Look-ups in named tables: a row name and a column name give one cell, copied from the table.

Table viz
fields: bupivaf, gaki, tes, giton, solagip
ges: [41.450, 38.977, 38.969, 48.192, 34.990]
giramon: [52.142, 53.638, 29.692, 42.805, 56.011]
bebobo: [79.255, 34.823, 42.341, 53.673, 68.947]
ludu: [27.442, 85.244, 15.189, 13.083, 28.843]

What is the gaki of giramon in viz?
53.638
What is the tes of ludu in viz?
15.189
What is the solagip of giramon in viz?
56.011
What is the bupivaf of giramon in viz?
52.142
What is the tes of giramon in viz?
29.692
What is the gaki of ludu in viz?
85.244
What is the solagip of ges in viz?
34.990
What is the bupivaf of ges in viz?
41.450
What is the giton of giramon in viz?
42.805
What is the gaki of bebobo in viz?
34.823
What is the tes of bebobo in viz?
42.341
What is the giton of ludu in viz?
13.083
What is the giton of bebobo in viz?
53.673
Row with the largest giton: bebobo

kufo
         kavut  bikim  lutiz  zekit  dovod
minem      119    136     39    182    113
zugo       130    156     84    194    105
vetofup    125    166     94    200    110
mafanam    128    199    159    194    176
lag        133    159     91    192    110
pedakin    133    131     37    163    114
pipeke     125    132     35    162    118
vib        123    161     80    204    106
nozi       128    188    169    193    162
lor        119    162     70    206    106
gorotem    117    163     77    204     99
demem      125    132     35    163    120

What is the bikim of lor in kufo? 162
What is the dovod of minem in kufo? 113
What is the lutiz of mafanam in kufo? 159
What is the dovod of lor in kufo? 106
What is the bikim of pipeke in kufo? 132
What is the zekit of minem in kufo? 182
What is the dovod of zugo in kufo? 105
What is the bikim of vetofup in kufo? 166
What is the zekit of lor in kufo? 206
What is the kavut of pedakin in kufo? 133
What is the bikim of nozi in kufo? 188
What is the bikim of lag in kufo? 159
What is the dovod of vetofup in kufo? 110
What is the lutiz of gorotem in kufo? 77
What is the lutiz of demem in kufo? 35
What is the dovod of pedakin in kufo? 114
What is the kavut of gorotem in kufo? 117
Which row has the largest dovod? mafanam

Table muz
,feke,zereset,zep,zeg,zeteru,zuz,vuge,zab
poteb,0.837,0.576,0.234,0.495,0.626,0.568,0.725,0.704
mimiku,0.611,0.707,0.545,0.557,0.736,0.531,0.643,0.692
teb,0.671,0.640,0.508,0.557,0.681,0.555,0.680,0.692
mota,0.671,0.534,0.508,0.087,0.681,0.636,0.680,0.820
gefovag,0.671,0.640,0.508,0.557,0.681,0.531,0.680,0.692
lar,0.671,0.640,0.508,0.557,0.681,0.536,0.680,0.692
bipakun,0.670,0.640,0.508,0.557,0.681,0.531,0.680,0.692
mer,0.671,0.640,0.146,0.684,0.681,0.531,0.680,0.692
bas,0.638,0.640,0.508,0.309,0.752,0.531,0.680,0.726
lomegik,0.671,0.714,0.427,0.535,0.776,0.490,0.631,0.692
gipamaf,0.671,0.640,0.508,0.557,0.681,0.545,0.680,0.692
feketo,0.671,0.640,0.491,0.557,0.681,0.531,0.494,0.633
fub,0.914,0.920,0.539,0.557,0.681,0.531,0.680,0.692

zeg of mer is 0.684
zab of lomegik is 0.692
zeg of bas is 0.309
zab of mota is 0.820
feke of mota is 0.671
zeteru of gipamaf is 0.681
vuge of mer is 0.680
zeteru of mota is 0.681
vuge of mota is 0.680
vuge of bas is 0.680
zeteru of bipakun is 0.681
zuz of lomegik is 0.490
zab of bas is 0.726
vuge of gipamaf is 0.680

revokik =
|  | sus | befakoz |
|---|---|---|
| kig | 397 | 217 |
| razapun | 324 | 123 |
| nukip | 401 | -113 |
| varuge | 821 | -76 |
| liro | 297 | 384 |
| fika | 570 | -747 |
| kozib | -974 | -382 |
| dulumid | 606 | -520 |
| duteto | 388 | 536 |
| kazu | -520 | -248 |
| big | -896 | -766 |
| punebak | 715 | 179 |
| ral | -859 | -487 |
| remezi | -737 | -402 |

befakoz of kig: 217
sus of dulumid: 606
sus of remezi: -737
sus of kig: 397
befakoz of varuge: -76
befakoz of duteto: 536
befakoz of kozib: -382
sus of big: -896
befakoz of nukip: -113

buge.tsv
	kasil	lozim	torori	fama	bas	vif	tiguva	pav
kir	82.235	66.165	86.568	23.934	19.343	29.389	61.610	17.315
mitate	78.181	81.601	81.711	17.326	22.027	25.194	61.932	24.586
fub	55.729	29.665	79.546	17.381	51.273	14.078	24.737	35.247
kube	46.772	35.063	64.580	27.181	71.931	55.968	53.806	34.138
pab	35.274	46.393	54.279	69.561	14.822	24.366	41.923	72.643
gikid	56.483	73.388	56.908	50.342	20.046	23.917	31.517	60.941
zer	48.345	16.815	20.956	42.618	73.754	80.730	88.273	53.933
gakiros	34.862	57.455	81.353	63.374	36.893	56.973	62.205	26.794
binifos	60.986	84.626	90.163	15.532	49.990	1.938	23.924	25.862
babafut	78.576	85.700	84.603	13.350	28.343	19.311	42.042	6.492
basobe	44.226	70.180	76.109	69.234	29.133	25.408	30.873	47.812
bope	51.727	72.271	65.606	57.126	18.079	30.689	31.640	61.696
loregik	75.557	29.262	61.831	20.861	33.008	31.843	51.749	37.161

kube, tiguva: 53.806
gikid, pav: 60.941
basobe, bas: 29.133
kube, torori: 64.580
babafut, fama: 13.350
gikid, bas: 20.046
gikid, vif: 23.917
loregik, torori: 61.831
bope, fama: 57.126
babafut, bas: 28.343
zer, torori: 20.956

